Below are the code and all the weights of a small trained network. Each question names an input and a class and asks about switching units off, where a switched-off unit gives its printed mean instead of its output.

import numpy as np


def w(rows, s, z=0):
    codes = np.array(rows[::2]) - 128.0
    scale = np.full(codes.shape[1], s)
    scale[-1] = z or s
    return codes * scale


def f(y):
    return np.maximum(y, 0)


def log_softmax(a):
    a = a - a.max(-1, keepdims=True)
    return a - np.log(np.exp(a).sum(-1, keepdims=True))


def net(x, mask):
    res = np.array(x, float).reshape(1, 8) / 4 @ E
    y = f(res @ A[0][:, :-1].T + A[0][:, -1])
    res = res + np.where(mask, y, B[0][:, -1]) @ B[0][:, :-1]
    return log_softmax(res[-1] @ U[:, :-1].T + U[:, -1])


A, B = {}, {}
E = w([
[95,32,62,240,83,132,67],'x0',
[129,134,126,131,125,134,126],'x1',
[128,124,128,129,128,128,128],'x2',
[234,68,225,177,149,187,121],'x3',
[37,109,220,119,27,167,168],'x4',
[129,126,128,127,126,124,127],'x5',
[129,129,126,126,126,129,128],'x6',
[149,168,147,255,114,29,219],'x7',
],0.0077)
A[0] = w([
[175,230,193,27,159,145,182,60],'neuron 1',
[148,158,148,234,119,19,220,71],'neuron 2',
[109,45,74,200,80,145,87,86],'neuron 3',
[225,62,228,191,152,163,142,3],'neuron 4',
[108,42,74,207,86,141,74,44],'neuron 5',
[155,158,146,239,107,36,225,53],'neuron 6',
[190,163,28,133,238,93,99,88],'neuron 7',
[66,125,192,124,48,158,173,40],'neuron 8',
[211,159,39,141,219,107,84,113],'neuron 9',
[54,127,199,128,55,154,158,84],'neuron 10',
[135,149,135,237,105,51,208,64],'neuron 11',
[208,156,40,133,224,105,95,114],'neuron 12',
[209,146,58,136,211,88,91,105],'neuron 13',
[5,194,16,94,100,37,148,61],'neuron 14',
[167,227,199,34,177,132,217,32],'neuron 15',
[110,44,72,214,88,138,68,49],'neuron 16',
[105,55,107,42,140,241,25,88],'neuron 17',
[2,201,11,89,97,53,146,76],'neuron 18',
[56,130,199,131,44,159,161,52],'neuron 19',
],0.0057,0.0011)
B[0] = w([
[62,185,115,193,184,45,99,221],'neuron 1',
[146,151,25,22,115,189,104,255],'neuron 2',
[77,207,123,191,210,42,98,215],'neuron 3',
[240,107,219,166,181,198,72,228],'neuron 4',
[82,202,116,187,194,44,110,217],'neuron 5',
[148,161,11,13,121,193,106,253],'neuron 6',
[91,53,164,142,45,115,203,222],'neuron 7',
[77,63,144,137,60,101,200,204],'neuron 8',
[77,59,151,136,40,108,198,221],'neuron 9',
[72,57,142,137,50,109,206,209],'neuron 10',
[140,155,42,43,130,169,97,239],'neuron 11',
[76,55,154,148,41,109,209,220],'neuron 12',
[82,54,154,145,31,122,204,213],'neuron 13',
[240,87,246,171,181,216,72,250],'neuron 14',
[66,204,123,217,217,30,95,227],'neuron 15',
[72,199,113,183,193,47,98,221],'neuron 16',
[124,180,3,7,117,176,92,247],'neuron 17',
[239,76,245,188,184,217,68,252],'neuron 18',
[87,67,139,144,53,108,191,210],'neuron 19',
],0.0057,0.0067)
U = w([
[62,41,149,141,7,96,220,135],'0',
[64,233,119,191,202,8,102,78],'1',
[140,167,16,2,112,201,103,253],'2',
[236,85,244,177,167,216,88,58],'3',
],0.0087,0.00041)

Each question gives the input, the list of numbers given to net, and the class t.
The units are the neurons (one row each of A and B). Each row of codes is followed by its name. A weight is (code - 128) times the scale printed after its matrix; where a second scale follows, it is the last column's (A, B and U).
mask holds one flag per neuron, in row order. A switched-off neuron (its flag False) gives its mean, the last column of its row in B, instead of its output. The means were averaged over made-up inputs and are rounded, as every weight is.
A unit's drop is (log p(t) with every unit on - log p(t) with that unit switched off) / (log p(t) with every unit on - log p(t) with every unit switched off).
The circuit of an input: a set's keep is (log p(t) with only the set's units on - log p(t) with every unit switched off) / (log p(t) with every unit on - log p(t) with every unit switched off). Starting from the 12 units with the biggest drops (on a tie, the unit counted first), units are removed one at a time, each time the one whose removal leaves the highest keep (on an exact tie, the one counted first), for as long as the keep stays at least 0.8.
circuit, biggest first: the units of the circuit, biggest drop first
k most important neurons: the k neurons with the biggest drops, biggest first
drop when u is switched off: that unit's drop, to one decimal
input [-4,1,0,7,6,2,-7,-8], class 2: 3 most important neurons -> neuron 17; neuron 18; neuron 14
input [-7,8,7,3,6,4,0,-7], class 1: circuit, biggest first -> neuron 15; neuron 1
input [3,0,3,1,5,4,3,8], class 2: circuit, biggest first -> neuron 6; neuron 2
input [-7,6,8,3,4,-3,-4,5], class 1: circuit, biggest first -> neuron 15
input [-2,4,5,-7,6,4,6,-4], class 3: circuit, biggest first -> neuron 18; neuron 14
input [0,5,-4,2,6,-5,2,7], class 2: 2 most important neurons -> neuron 6; neuron 2
input [-4,-3,-6,4,-3,-6,0,0], class 1: 3 most important neurons -> neuron 18; neuron 14; neuron 15
input [-3,-7,-3,5,2,4,8,-7], class 2: 3 most important neurons -> neuron 17; neuron 18; neuron 14
input [6,2,-8,3,-8,6,0,4], class 0: drop when neuron 7 is switched off -> 0.1
input [6,-3,6,-8,2,1,-3,2], class 3: drop when neuron 14 is switched off -> 0.6
input [-5,7,7,-3,-7,0,5,6], class 0: drop when neuron 13 is switched off -> 0.1
